Here is a tiny trained network, its code and every weight. The questions are about switching its units off for an input and a class, where a switched-off unit gives its printed mean instead of its output.

import numpy as np


def w(rows, s, z=0):
    codes = np.array(rows[::2]) - 128.0
    scale = np.full(codes.shape[1], s)
    scale[-1] = z or s
    return codes * scale


def f(y):
    return np.maximum(y, 0)


def log_softmax(a):
    a = a - a.max(-1, keepdims=True)
    return a - np.log(np.exp(a).sum(-1, keepdims=True))


def net(x, mask):
    res = np.array(x, float).reshape(1, 7) / 4 @ E
    y = f(res @ A[0][:, :-1].T + A[0][:, -1])
    res = res + np.where(mask, y, B[0][:, -1]) @ B[0][:, :-1]
    return log_softmax(res[-1] @ U[:, :-1].T + U[:, -1])


A, B = {}, {}
E = w([
[34,112,101,86,72,98,237,126,115],'x0',
[132,171,8,160,162,195,138,102,33],'x1',
[127,129,123,131,126,125,126,127,133],'x2',
[117,89,64,43,188,186,115,212,215],'x3',
[145,159,111,38,192,52,110,53,119],'x4',
[116,131,122,128,118,129,118,122,138],'x5',
[117,131,119,130,118,127,117,122,143],'x6',
],0.011)
A[0] = w([
[114,140,143,150,115,104,120,99,121,126],'neuron 0',
[118,133,140,132,122,152,129,131,135,77],'neuron 1',
[136,125,99,95,147,144,135,177,165,98],'neuron 2',
[120,137,78,149,151,162,147,108,108,83],'neuron 3',
[118,139,129,115,107,122,166,126,138,62],'neuron 4',
[118,111,245,91,104,82,143,164,212,83],'neuron 5',
[156,129,139,143,147,143,81,116,130,56],'neuron 6',
[139,127,132,134,138,139,113,125,126,40],'neuron 7',
[130,124,114,110,146,149,143,144,163,121],'neuron 8',
[127,144,130,147,116,119,135,109,120,92],'neuron 9',
[128,135,97,112,113,143,107,145,85,77],'neuron 10',
[103,123,96,55,168,162,141,200,165,101],'neuron 11',
[114,116,113,142,124,133,103,99,133,121],'neuron 12',
[139,136,110,17,191,54,118,34,120,9],'neuron 13',
[128,112,141,146,111,115,121,91,98,100],'neuron 14',
[106,103,152,245,68,218,170,228,146,3],'neuron 15',
[56,113,109,80,73,96,254,134,124,61],'neuron 16',
[122,142,203,214,81,94,146,55,77,107],'neuron 17',
[117,117,117,117,119,116,198,118,118,48],'neuron 18',
[119,122,114,116,114,120,163,135,130,47],'neuron 19',
[157,119,143,130,135,146,82,132,122,75],'neuron 20',
[124,133,159,129,127,151,147,118,157,76],'neuron 21',
[132,121,128,143,112,126,131,93,116,116],'neuron 22',
[157,120,161,159,170,132,32,147,150,77],'neuron 23',
[131,135,129,166,158,116,90,147,131,54],'neuron 24',
[125,119,36,161,137,174,139,115,78,92],'neuron 25',
[129,113,110,92,145,146,129,174,161,112],'neuron 26',
[182,140,154,157,151,152,69,123,116,56],'neuron 27',
[127,147,59,132,151,179,152,95,86,108],'neuron 28',
[146,100,107,87,135,165,119,164,163,113],'neuron 29',
[135,117,123,128,155,153,125,159,150,135],'neuron 30',
[126,92,192,112,113,107,114,137,161,75],'neuron 31',
[132,127,168,109,118,110,154,143,135,86],'neuron 32',
],0.017,0.0046)
B[0] = w([
[136,120,121,135,134,111,125,107,120,163],'neuron 0',
[123,134,124,123,149,110,140,133,129,136],'neuron 1',
[128,132,145,146,134,109,122,90,108,183],'neuron 2',
[117,135,126,141,124,128,101,163,125,175],'neuron 3',
[122,128,133,132,141,157,139,124,119,149],'neuron 4',
[132,125,136,161,123,124,84,222,120,225],'neuron 5',
[116,122,125,132,128,158,142,118,148,167],'neuron 6',
[113,115,132,132,135,127,127,120,148,138],'neuron 7',
[142,124,130,145,122,113,128,112,123,165],'neuron 8',
[134,126,137,137,134,119,127,114,121,151],'neuron 9',
[122,119,127,134,129,129,114,150,127,153],'neuron 10',
[136,124,131,162,128,97,120,63,105,216],'neuron 11',
[142,127,141,149,129,129,150,140,115,138],'neuron 12',
[129,128,129,10,123,105,152,137,125,214],'neuron 13',
[127,122,131,138,124,109,115,105,125,165],'neuron 14',
[131,130,128,3,129,105,152,129,128,246],'neuron 15',
[129,133,131,159,137,212,175,111,166,229],'neuron 16',
[133,127,124,172,125,75,113,55,99,250],'neuron 17',
[121,129,117,137,122,154,136,113,153,163],'neuron 18',
[118,124,129,128,123,151,139,126,133,148],'neuron 19',
[141,122,119,137,125,156,144,125,148,163],'neuron 20',
[136,127,136,130,127,136,125,147,119,140],'neuron 21',
[130,128,128,133,132,121,117,108,122,154],'neuron 22',
[122,135,137,149,135,191,166,126,144,203],'neuron 23',
[121,125,135,128,129,152,134,114,142,155],'neuron 24',
[134,124,135,155,133,123,90,192,125,207],'neuron 25',
[120,129,113,147,118,96,116,90,127,183],'neuron 26',
[118,133,118,147,120,176,163,126,149,192],'neuron 27',
[127,129,133,158,126,126,98,190,135,199],'neuron 28',
[136,128,125,147,124,105,126,92,110,188],'neuron 29',
[120,130,124,141,118,111,133,102,122,167],'neuron 30',
[115,138,103,136,148,125,95,162,130,177],'neuron 31',
[122,126,120,136,119,128,108,146,127,152],'neuron 32',
],0.04,0.025)
U = w([
[112,103,123,154,128,125,95,107,89,216],'0',
[91,113,124,138,144,169,50,254,124,120],'1',
[80,115,124,137,147,253,162,153,180,158],'2',
[100,112,126,14,133,140,132,179,123,6],'3',
],0.0079,0.0012)

Each question gives the input, the list of numbers given to net, and the class t.
The units are the neurons (one row each of A and B). Each row of codes is followed by its name. A weight is (code - 128) times the scale printed after its matrix; where a second scale follows, it is the last column's (A, B and U).
mask holds one flag per neuron, in row order. A switched-off neuron (its flag False) gives its mean, the last column of its row in B, instead of its output. The means were averaged over made-up inputs and are rounded, as every weight is.
A unit's drop is (log p(t) with every unit on - log p(t) with that unit switched off) / (log p(t) with every unit on - log p(t) with every unit switched off).
The circuit of an input: a set's keep is (log p(t) with only the set's units on - log p(t) with every unit switched off) / (log p(t) with every unit on - log p(t) with every unit switched off). Starting from the 12 units with the biggest drops (on a tie, the unit counted first), units are removed one at a time, each time the one whose removal leaves the highest keep (on an exact tie, the one counted first), for as long as the keep stays at least 0.8.
circuit, biggest first: the units of the circuit, biggest drop first
top k neurons: the k neurons with the biggest drops, biggest first
drop of u: that unit's drop, to one decimal
input [4,5,-7,-2,7,-2,6], class 3: circuit, biggest first => (neuron 13)
input [4,-5,-3,-1,4,0,0], class 1: top 2 neurons => (neuron 5; neuron 15)
input [7,-4,6,6,2,-4,-5], class 2: top 2 neurons => (neuron 16; neuron 17)
input [8,-2,0,5,7,-3,4], class 2: top 2 neurons => (neuron 16; neuron 15)
input [-3,6,-8,-2,-7,6,7], class 3: top 2 neurons => (neuron 15; neuron 5)
input [6,5,7,5,2,3,6], class 2: top 2 neurons => (neuron 16; neuron 17)
input [-6,8,5,3,8,-2,8], class 1: top 2 neurons => (neuron 28; neuron 15)
input [-3,0,-2,7,-7,-6,-4], class 0: top 3 neurons => (neuron 11; neuron 13; neuron 29)
input [7,4,-5,-6,8,2,-7], class 3: top 3 neurons => (neuron 13; neuron 23; neuron 27)
input [-7,-7,-5,2,4,3,-8], class 1: top 3 neurons => (neuron 5; neuron 16; neuron 31)
input [-2,2,7,1,-3,8,6], class 3: top 3 neurons => (neuron 16; neuron 5; neuron 17)
input [4,-2,-7,-4,-5,2,0], class 3: top 2 neurons => (neuron 15; neuron 11)
input [-6,4,8,-4,-3,3,-7], class 2: top 2 neurons => (neuron 27; neuron 5)
input [8,2,4,-6,5,0,-4], class 2: circuit, biggest first => (neuron 16)
input [4,8,3,-6,0,1,1], class 1: drop of neuron 25 => 0.6
input [3,-7,0,3,2,8,6], class 1: drop of neuron 5 => 0.8
input [6,7,7,3,1,7,-5], class 1: drop of neuron 25 => 1.0
